Where the symbols take the elements:
at | @ § ^ + % $ & *
w749 | none none none w963 none none w947 w107
w510 | none none w189 none w86 w415 none none
w687 | w323 w145 w403 none none none none none
w727 | none w268 none w778 none w814 none none
w881 | none w189 none none w778 w966 none none
w488 | none w86 w778 none none w323 none none
w12 | none none w963 none none none w944 w659
w525 | w947 none none w693 none none none w959
w35 | w107 none none w689 none none w959 none
w276 | none none none w961 none w947 none w268
w926 | w520 w898 w227 w660 w516 w969 w480 w850
w726 | w959 w814 w645 w493 w880 w268 w107 w947
w56 | w689 w551 w659 w107 w340 w949 w493 w963
w245 | w782 w778 w86 w268 w189 w493 w949 w961
w108 | w493 w403 w145 w959 w425 w782 w689 w693
w207 | none none w961 none none w944 none w86
w145 | w325 w687 w108 w763 w977 w720 w716 w917
w956 | none none none w340 w107 none w880 none
w7 | none w645 w814 w323 none none none none
w963 | w576 w480 w12 w749 w506 w60 w898 w56
w514 | none none w947 w944 none none none w645
w917 | w944 none w693 none none none none w145
w241 | w966 w425 none none w403 none none none
w500 | none none w949 none none w659 w86 none
w645 | w763 w7 w726 w325 w637 w341 w63 w514
w516 | none w389 none none w926 none none w966
w627 | none none w340 none w659 none w415 none
w944 | w917 w227 w898 w514 w951 w207 w12 w325
w689 | w56 w651 w716 w35 w545 w490 w108 w576
w268 | w885 w727 w341 w245 w98 w726 w489 w276
w961 | w426 w969 w207 w276 w648 w898 w60 w245
w693 | w898 w520 w917 w525 w967 w426 w576 w108
w107 | w35 w197 w63 w56 w956 w489 w726 w749
w778 | w42 w245 w488 w727 w881 w850 w863 w969
w389 | w967 w516 w951 w922 w898 w648 w506 w603
w426 | w961 none none none none w693 none w782
w403 | w850 w108 w687 w476 w241 w42 w651 w520
w60 | none none none none none w963 w961 w949
w193 | none w659 w551 none none none w323 none
w489 | none none none w949 none w107 w268 none
w598 | w189 none none none w782 w425 none none
w480 | none w963 none none none none w926 w551
w949 | w490 w863 w500 w489 w589 w56 w245 w60
w951 | none none w389 none w944 none none w415
w325 | w145 w323 w493 w645 w415 w86 w659 w944
w763 | w645 none w959 w145 none none none none
w520 | w926 w693 none none none none none w403
w651 | w551 w689 none none none none w403 none
w977 | w415 none w425 none w145 none none none
w880 | w357 w929 w637 w603 w726 w98 w956 w922
w357 | w880 none none w425 w959 none none none
w659 | w716 w193 w56 w63 w627 w500 w325 w12
w716 | w659 none w689 none none none w145 none
w660 | none w947 none w926 none none none w814
w415 | w977 w682 w603 w637 w325 w510 w627 w951
w682 | none w415 w966 none w323 none none none
w967 | w389 none none none w693 none none w425
w648 | none none none none w961 w389 none w189
w959 | w726 w476 w763 w108 w357 w885 w35 w525
w476 | w814 w959 none w403 none none none none
w493 | w108 w850 w325 w726 w603 w245 w56 w898
w966 | w241 w603 w682 w929 w850 w881 w59 w516
w341 | none none w268 w86 none w645 none none
w947 | w525 w660 w514 w898 w922 w276 w749 w726
w863 | none w949 none none none w551 w778 none
w227 | none w944 w926 none none none none w323
w42 | w778 w782 none none none w403 none none
w814 | w476 w726 w7 w850 w929 w727 w197 w660
w63 | none none w107 w659 none none w645 none
w98 | none none none w189 w268 w880 none none
w189 | w598 w881 w510 w98 w245 w603 w589 w648
w929 | none w880 none w966 w814 none none none
w850 | w403 w493 w323 w814 w966 w778 w551 w926
w637 | none none w880 w415 w645 none none none
w490 | w949 none none none none w689 w782 none
w576 | w963 none none none none none w693 w689
w506 | none none none none w963 none w389 w340
w885 | w268 none none w782 none w959 none none
w922 | none none none w389 w947 none none w880
w782 | w245 w42 w720 w885 w598 w108 w490 w426
w197 | none w107 none w551 none none w814 none
w969 | none w961 none none none w926 none w778
w86 | w720 w488 w245 w341 w510 w325 w500 w207
w898 | w693 w926 w944 w947 w389 w961 w963 w493
w720 | w86 none w782 none none w145 none none
w59 | none w340 none none w551 none w966 none
w425 | w603 w241 w977 w357 w108 w598 w545 w967
w323 | w687 w325 w850 w7 w682 w488 w193 w227
w551 | w651 w56 w193 w197 w59 w863 w850 w480
w545 | w340 none none none w689 none w425 none
w340 | w545 w59 w627 w956 w56 w589 w603 w506
w589 | none none none none w949 w340 w189 none
w603 | w425 w966 w415 w880 w493 w189 w340 w389

In the rows, zero is written as 63.

The rows follow the links: the fewer symbols apart two elements are, the more alike their rows tend to be.

Named rows; a name shown again gets a slightly different row:
w720 73;93;90;79;67;60;44;48;47;91;83;89;67;78;59;64;68;72;72;40;63;75;81;63;87;46;92;85;42;66;57;91;23;46;46;59;64;43;32;46;55;37;46;76;76;62;72;46;79;64;83
w488 90;94;75;70;89;36;41;55;74;55;82;58;67;73;67;63;81;62;55;55;95;64;47;73;54;46;78;113;54;61;77;75;55;61;73;39;49;58;42;42;28;22;68;105;53;43;65;63;62;59;72
w726 67;62;41;62;84;84;98;36;86;43;68;38;52;60;44;69;53;101;62;75;67;49;98;56;71;68;38;38;30;81;51;81;112;58;44;92;74;45;61;64;96;60;58;68;68;85;77;69;61;73;74
w956 46;43;50;49;52;48;73;71;74;60;43;64;74;55;63;57;63;60;73;92;46;54;80;58;79;103;58;44;72;64;50;41;95;67;74;83;55;83;104;68;75;80;70;22;79;86;51;74;53;40;42
w108 48;42;75;87;66;80;66;45;31;84;72;79;47;51;56;75;43;91;73;40;42;62;72;63;79;48;60;29;46;75;69;82;43;61;26;64;69;42;35;71;83;76;58;66;59;56;76;39;79;109;78
w500 76;93;94;43;62;35;44;68;43;96;68;68;71;90;63;48;72;45;76;56;70;64;79;68;69;80;72;91;48;72;26;63;56;62;70;36;54;77;77;39;49;46;63;49;77;57;91;56;57;28;55
w926 75;50;50;51;77;74;59;61;74;38;70;47;53;53;76;71;60;53;39;56;83;65;25;77;14;34;47;74;82;40;82;54;61;73;63;38;66;50;45;61;63;68;65;107;27;32;53;72;52;99;63
w520 52;45;62;63;70;79;58;69;65;48;91;78;66;45;70;78;58;65;51;63;66;83;26;72;30;35;58;54;85;60;95;51;31;56;76;41;53;47;35;68;66;71;55;92;33;35;34;63;64;102;50
w490 57;64;105;57;69;36;51;60;33;118;70;102;78;73;51;61;58;50;71;53;52;76;67;70;78;75;67;74;68;79;37;54;34;46;76;55;44;72;61;63;72;65;59;32;101;61;88;35;46;50;50
w189 79;68;73;82;66;55;52;55;72;81;16;52;72;85;87;51;78;29;57;42;59;59;64;47;86;51;82;91;53;37;78;66;66;68;37;79;73;82;75;92;38;49;78;56;107;84;75;37;60;57;73
w426 67;75;88;64;54;88;61;49;58;97;80;79;76;90;64;64;71;33;60;37;55;71;62;52;49;37;79;79;53;52;56;71;9;30;61;59;81;53;31;78;70;47;45;77;97;55;74;27;54;66;75
w56 66;54;73;44;63;44;61;59;33;79;40;76;53;60;53;58;56;68;78;61;53;61;74;65;65;97;29;39;59;77;16;47;87;86;49;31;67;84;85;52;69;85;77;29;58;44;94;62;51;64;45
w645 63;86;38;63;69;82;83;50;71;45;81;33;39;74;41;68;60;106;67;69;77;50;107;65;80;62;62;56;37;84;51;99;103;61;51;81;78;43;57;43;78;47;48;73;49;77;63;83;78;53;86
w59 54;39;61;52;60;29;46;86;63;54;31;76;67;45;73;60;60;53;63;73;62;76;32;65;63;91;59;61;90;57;74;22;83;86;78;42;31;93;94;63;43;81;90;49;54;55;52;82;54;67;32
w12 71;76;63;40;22;67;51;81;40;75;58;67;48;92;60;48;51;47;80;68;55;66;79;67;39;86;51;58;68;74;9;55;59;81;70;27;83;76;92;39;59;84;54;43;41;33;82;72;49;39;65
w693 56;47;60;71;42;105;64;55;45;76;75;72;54;66;56;70;47;55;72;46;42;70;54;54;50;42;57;39;60;59;66;72;21;57;47;60;94;41;28;80;84;78;45;75;49;48;62;52;69;102;82
w86 86;100;82;74;74;62;51;47;62;79;65;54;49;97;65;59;78;63;74;41;80;45;81;61;72;55;85;97;37;59;50;98;55;59;39;61;81;56;49;51;36;25;63;82;79;61;90;49;74;49;82
w516 64;40;39;65;54;68;55;82;87;29;44;52;63;52;88;66;68;34;50;66;66;69;18;67;35;46;65;63;88;27;99;47;64;79;73;65;64;75;70;83;38;77;76;82;43;55;34;72;60;86;54
w716 51;71;75;55;39;45;46;74;27;86;82;106;60;62;50;60;52;80;97;64;46;77;82;65;79;91;64;41;62;85;32;66;41;68;59;40;47;62;62;41;64;74;50;22;53;52;73;62;81;59;62
w323 72;74;54;69;73;53;44;72;67;35;76;56;45;55;65;67;66;93;65;53;90;58;44;84;51;45;59;90;63;60;81;83;81;78;55;33;46;53;44;41;31;43;76;103;15;41;60;80;82;80;68
w969 86;80;79;48;89;57;52;55;80;64;78;56;68;68;72;69;71;29;38;49;86;64;26;69;28;37;68;102;69;48;77;55;48;53;87;53;67;61;50;54;44;43;68;109;67;36;65;56;34;68;64
w576 44;46;75;49;30;74;62;74;32;103;75;99;60;64;54;60;37;43;76;62;34;74;66;69;46;79;48;31;75;68;32;37;27;57;82;41;65;63;66;67;95;100;54;42;59;43;69;58;54;71;52

Each walk starts at a row. The symbols on each line, taken left to right, move it on to the next element.
Answer with the element's row; about right is enough.
---
68;68;57;68;69;68;79;57;96;63;53;36;76;67;73;61;87;44;55;74;65;59;75;38;92;74;78;74;52;55;77;75;83;44;64;113;65;74;76;83;63;43;68;53;107;108;59;52;52;32;66
$ § % ^ § $: 83;102;66;65;82;68;68;51;80;63;79;49;63;85;55;67;81;70;60;66;85;56;101;55;82;54;77;98;33;78;45;101;74;43;65;83;67;55;47;51;64;25;50;70;81;79;69;61;61;27;84
^ $ $ & & % % §: 75;83;66;50;113;52;69;49;91;50;82;54;75;45;57;80;76;81;44;70;97;61;54;68;55;54;68;88;59;70;81;60;80;42;92;81;44;52;45;50;68;29;67;96;79;69;63;59;42;51;55
---
57;77;57;45;54;48;74;60;52;58;80;56;56;63;43;58;53;87;73;87;70;55;107;74;73;105;52;53;57;93;19;65;93;70;80;60;60;69;97;34;80;64;51;30;56;79;78;84;67;23;57
^ @ @ $ $: 49;58;58;35;70;49;81;64;58;67;66;59;65;51;50;61;56;86;75;81;64;56;97;55;72;105;40;34;57;84;23;54;96;68;76;64;58;73;86;52;93;75;65;25;75;74;73;72;50;38;49
& & @ + % %: 42;50;81;61;60;41;57;64;27;102;68;105;63;50;52;63;45;71;85;61;46;74;70;61;76;84;50;28;63;90;43;48;48;68;57;48;48;73;65;55;78;91;60;28;64;49;82;55;71;66;49
---
57;67;64;81;24;102;61;59;48;62;93;77;48;78;60;66;52;62;79;47;47;73;71;73;54;34;69;57;66;68;57;85;20;51;51;53;89;41;37;63;74;75;33;77;35;52;57;59;83;77;90
^ % @ %: 75;48;46;61;49;104;83;54;63;62;51;39;36;76;59;49;55;49;59;44;56;56;65;60;34;36;37;48;46;46;47;75;62;78;35;54;116;40;56;72;77;79;51;90;55;43;79;62;58;92;85
$ & * $ % § % $: 72;71;87;30;100;22;41;70;52;83;62;74;77;52;60;65;70;46;47;60;86;74;38;71;47;78;60;98;70;64;56;31;68;68;93;31;36;73;75;44;47;52;86;62;74;34;78;54;37;48;46
---
69;79;78;39;86;44;69;52;63;79;67;59;79;59;57;64;66;56;60;68;66;61;89;54;75;94;61;78;48;85;20;47;78;39;90;78;46;71;78;50;84;54;64;28;104;79;78;48;40;19;50
$ * & ^ +: 79;82;50;67;32;107;62;59;58;53;66;37;35;89;64;55;55;55;64;51;64;55;77;64;40;35;61;66;54;57;46;89;53;74;40;46;108;54;62;59;55;68;42;92;29;44;74;74;73;66;98
$ $ $ $ +: 68;83;34;59;35;106;86;54;82;26;87;28;57;81;49;59;60;71;55;81;68;55;103;72;50;57;58;53;53;73;50;89;77;60;73;82;89;40;58;56;87;60;30;74;44;70;60;82;70;46;87
---
88;83;81;54;77;81;62;37;67;87;55;53;62;90;71;56;74;23;43;38;64;52;61;53;50;36;68;85;47;46;48;64;37;51;53;58;97;66;52;73;63;51;55;85;93;47;86;41;39;63;82
+ $ * % % & @: 40;53;71;44;63;54;77;63;45;80;87;83;76;49;40;66;49;85;71;79;43;74;86;57;84;92;48;32;59;94;43;59;66;51;74;76;36;56;64;54;104;75;57;31;80;79;53;57;62;48;43
+ ^ @ % ^ * * $: 71;70;75;53;57;37;51;69;58;94;33;75;84;80;81;48;70;24;69;60;56;58;62;49;81;90;75;82;68;57;54;47;56;68;66;53;62;99;95;71;41;59;73;24;102;77;74;50;52;33;46
---
45;53;53;73;74;90;88;46;69;66;88;72;65;43;43;78;53;104;63;66;55;65;85;61;78;67;49;30;43;85;66;83;63;37;58;96;62;39;35;62;109;65;48;60;64;88;52;60;79;77;68
§ § % @: 50;50;33;70;64;75;90;62;87;39;45;42;64;49;67;61;65;72;64;86;49;51;86;42;85;81;69;41;60;57;86;68;105;62;55;104;68;66;75;90;78;70;64;47;70;97;48;69;69;60;57
% & & % * %: 68;60;42;51;66;104;101;50;81;41;77;29;55;62;55;68;51;76;52;75;66;48;90;55;37;54;37;38;53;63;45;77;83;51;60;94;93;45;66;71;105;65;44;78;61;80;67;71;46;61;68
---
65;89;66;55;41;39;47;64;26;75;57;78;52;71;48;52;55;76;85;62;66;50;93;71;63;92;50;53;58;83;23;67;77;90;49;19;63;69;84;35;51;73;66;32;44;50;87;76;68;44;67
^ $ $ & & % % §: 61;51;67;43;90;26;54;77;46;59;61;75;57;43;53;71;63;72;56;63;80;68;30;82;45;89;32;58;80;68;46;23;80;89;79;28;41;74;78;44;46;72;88;62;48;33;69;83;50;66;38
& & * § & *: 71;53;62;81;89;82;74;42;48;67;37;53;36;62;63;61;59;91;65;34;68;48;70;61;63;49;42;43;33;57;43;87;85;81;20;51;99;54;45;71;68;69;69;82;59;48;91;52;68;106;84
---
82;75;87;64;115;40;48;47;72;74;65;52;69;51;63;80;73;56;36;36;97;53;37;69;51;39;62;109;58;49;78;59;58;61;68;54;45;66;41;52;37;28;80;97;75;42;71;53;45;73;54
% % § § * * §: 84;84;86;67;96;66;51;32;60;91;52;57;64;80;59;60;80;55;59;26;73;59;71;51;69;51;68;93;30;55;51;79;63;54;41;55;83;64;50;68;57;34;67;78;95;61;99;34;54;65;77
§ @ $ % §: 42;29;54;99;50;75;64;68;50;65;44;89;58;59;73;57;65;68;69;59;25;68;51;49;94;54;76;28;62;48;100;69;41;58;34;79;57;75;56;100;64;81;68;42;71;86;52;56;87;89;73
